Below is a small trained network, with its code and all its weights. Each question gives an input and a target symbol and asks what happens when units are switched off, that is, made to give their printed mean instead of their output.

import numpy as np


def w(rows, s, z=0):
    codes = np.array(rows[::2]) - 128.0
    scale = np.full(codes.shape[1], s)
    scale[-1] = z or s
    return codes * scale


def norm(h):
    return h / np.sqrt((h * h).mean(-1, keepdims=True) + 1e-5)


def f(y):
    return y / 2 * (1 + np.tanh(0.7978845608 * (y + 0.044715 * y**3)))


def softmax(a):
    e = np.exp(a - a.max(-1, keepdims=True))
    return e / e.sum(-1, keepdims=True)


def log_softmax(a):
    a = a - a.max(-1, keepdims=True)
    return a - np.log(np.exp(a).sum(-1, keepdims=True))


def net(x, mask):
    ids = ['αβδεηλξστφψ'.index(c) for c in x.split()]
    T = len(ids)
    res = E[ids] + P[:T]
    q, k, v = (norm(res) @ M[0].T for M in (Q, K, V))
    z = softmax(np.where(np.tri(T) > 0, q @ k.T / 4**0.5, -1e9)) @ v
    res = res + np.where(mask[0], z, O[0][:, -1]) @ O[0][:, :-1]
    y = f(norm(res) @ A[0][:, :-1].T + A[0][:, -1])
    res = res + np.where(mask[1:9], y, B[0][:, -1]) @ B[0][:, :-1]
    return log_softmax(norm(res)[-1] @ U[:, :-1].T + U[:, -1])


Q, K, V, O, A, B = {}, {}, {}, {}, {}, {}
E = w([
[94,114,148,126],'α',
[81,123,115,129],'β',
[93,135,130,126],'δ',
[116,157,128,134],'ε',
[96,144,131,134],'η',
[107,128,152,136],'λ',
[136,147,118,137],'ξ',
[82,129,86,127],'σ',
[86,160,103,127],'τ',
[247,137,184,252],'φ',
[100,124,129,137],'ψ',
],0.018)
P = w([
[176,127,139,100],'0',
[104,137,184,254],'1',
[47,136,141,102],'2',
[149,157,95,154],'3',
[134,119,180,113],'4',
[67,117,124,105],'5',
[148,158,98,159],'6',
[161,97,188,140],'7',
[83,109,109,101],'8',
[153,157,97,160],'9',
[156,139,188,128],'10',
[81,92,113,110],'11',
[157,151,96,162],'12',
[136,81,186,141],'13',
],0.016)
Q[0] = w([
[81,124,174,190],'h0',
[131,140,88,254],'h0',
[146,147,139,71],'h0',
[143,76,132,109],'h0',
],0.016)
K[0] = w([
[141,142,175,123],'h0',
[152,165,130,7],'h0',
[129,75,119,169],'h0',
[104,177,143,160],'h0',
],0.019)
V[0] = w([
[206,183,100,138],'h0',
[67,252,128,92],'h0',
[154,109,42,92],'h0',
[129,62,181,77],'h0',
],0.013)
O[0] = w([
[248,105,133,83,158],'h0',
[106,209,120,48,254],'h0',
[141,64,66,120,42],'h0',
[93,136,104,167,119],'h0',
],0.013,0.006)
A[0] = w([
[135,124,169,144,113],'n0',
[136,165,116,55,252],'n1',
[119,119,254,148,235],'n2',
[212,124,16,202,177],'n3',
[128,220,225,162,223],'n4',
[69,173,42,111,218],'n5',
[97,126,127,219,104],'n6',
[87,115,192,213,155],'n7',
],0.011,0.0044)
B[0] = w([
[113,132,85,175,133],'n0',
[123,85,131,213,203],'n1',
[150,135,104,255,201],'n2',
[122,66,173,134,157],'n3',
[138,110,182,172,250],'n4',
[131,84,178,113,191],'n5',
[164,209,45,61,139],'n6',
[181,169,35,162,168],'n7',
],0.011,0.013)
U = w([
[117,118,174,147,82],'α',
[159,48,122,173,162],'β',
[158,106,68,164,155],'δ',
[88,176,172,129,211],'ε',
[176,234,112,62,254],'η',
[190,56,123,143,116],'λ',
[76,117,61,143,231],'ξ',
[190,185,248,136,8],'σ',
[132,196,46,161,99],'τ',
[162,204,92,160,49],'φ',
[199,155,126,126,99],'ψ',
],0.012,0.0042)

Each question gives the input, a string of symbols that net reads in full, and the target symbol t.
The units are the heads (4 rows each of Q, K, V and O) and the neurons (one row each of A and B). Each row of codes is followed by its name. A weight is (code - 128) times the scale printed after its matrix; where a second scale follows, it is the last column's (O, A, B and U).
mask holds one flag per unit, heads first, then neurons. A switched-off unit (its flag False) gives its mean, the last column of its rows in O or B, instead of its output. The means were averaged over made-up inputs and are rounded, as every weight is.
A unit's drop is (log p(t) with every unit on - log p(t) with that unit switched off) / (log p(t) with every unit on - log p(t) with every unit switched off).
The circuit of an input: a set's keep is (log p(t) with only the set's units on - log p(t) with every unit switched off) / (log p(t) with every unit on - log p(t) with every unit switched off). Starting from all 9 units, units are removed one at a time, each time the one whose removal leaves the highest keep (on an exact tie, the one counted first), for as long as the keep stays at least 0.8.
circuit, biggest first: the units of the circuit, biggest drop first
unit that matters most: the unit with the biggest drop
k most important neurons: the k neurons with the biggest drops, biggest first
drop when u is switched off: that unit's drop, to one decimal
input τ η β α α β δ φ η ψ β δ δ, target η: circuit, biggest first -> h0
input η η β ξ δ η σ, target σ: circuit, biggest first -> n5; h0; n7
input η λ ξ τ λ ξ φ η φ φ φ φ σ, target σ: 4 most important neurons -> n2; n7; n5; n1
input η τ ε ε σ τ τ ε σ φ λ ξ ξ, target σ: circuit, biggest first -> n2; n7
input σ τ β η ψ η β, target β: circuit, biggest first -> h0; n3
input ψ β ξ τ ξ ψ β ξ η ξ τ σ, target ε: circuit, biggest first -> h0; n2
input α τ τ σ ε η α, target τ: circuit, biggest first -> h0; n6; n7
input η η σ ψ, target σ: circuit, biggest first -> n2; h0; n7
input η τ φ β ψ η δ β δ η η φ τ, target σ: circuit, biggest first -> n2; n5
input φ ε α β σ τ δ, target ε: 2 most important neurons -> n5; n2
input η ψ η λ δ β ξ φ φ τ λ η η, target σ: circuit, biggest first -> n2; h0; n7
input τ φ σ η τ η φ τ ψ β ψ β τ, target η: 2 most important neurons -> n2; n4
input ξ τ η ξ λ ξ λ, target λ: drop when n3 is switched off -> 0.1
input η β φ δ, target σ: drop when n7 is switched off -> 0.2
input τ β ξ τ η φ α ψ τ β, target η: drop when n1 is switched off -> 0.0
input ξ α ψ δ λ τ σ ψ ξ σ λ σ β, target λ: unit that matters most -> h0
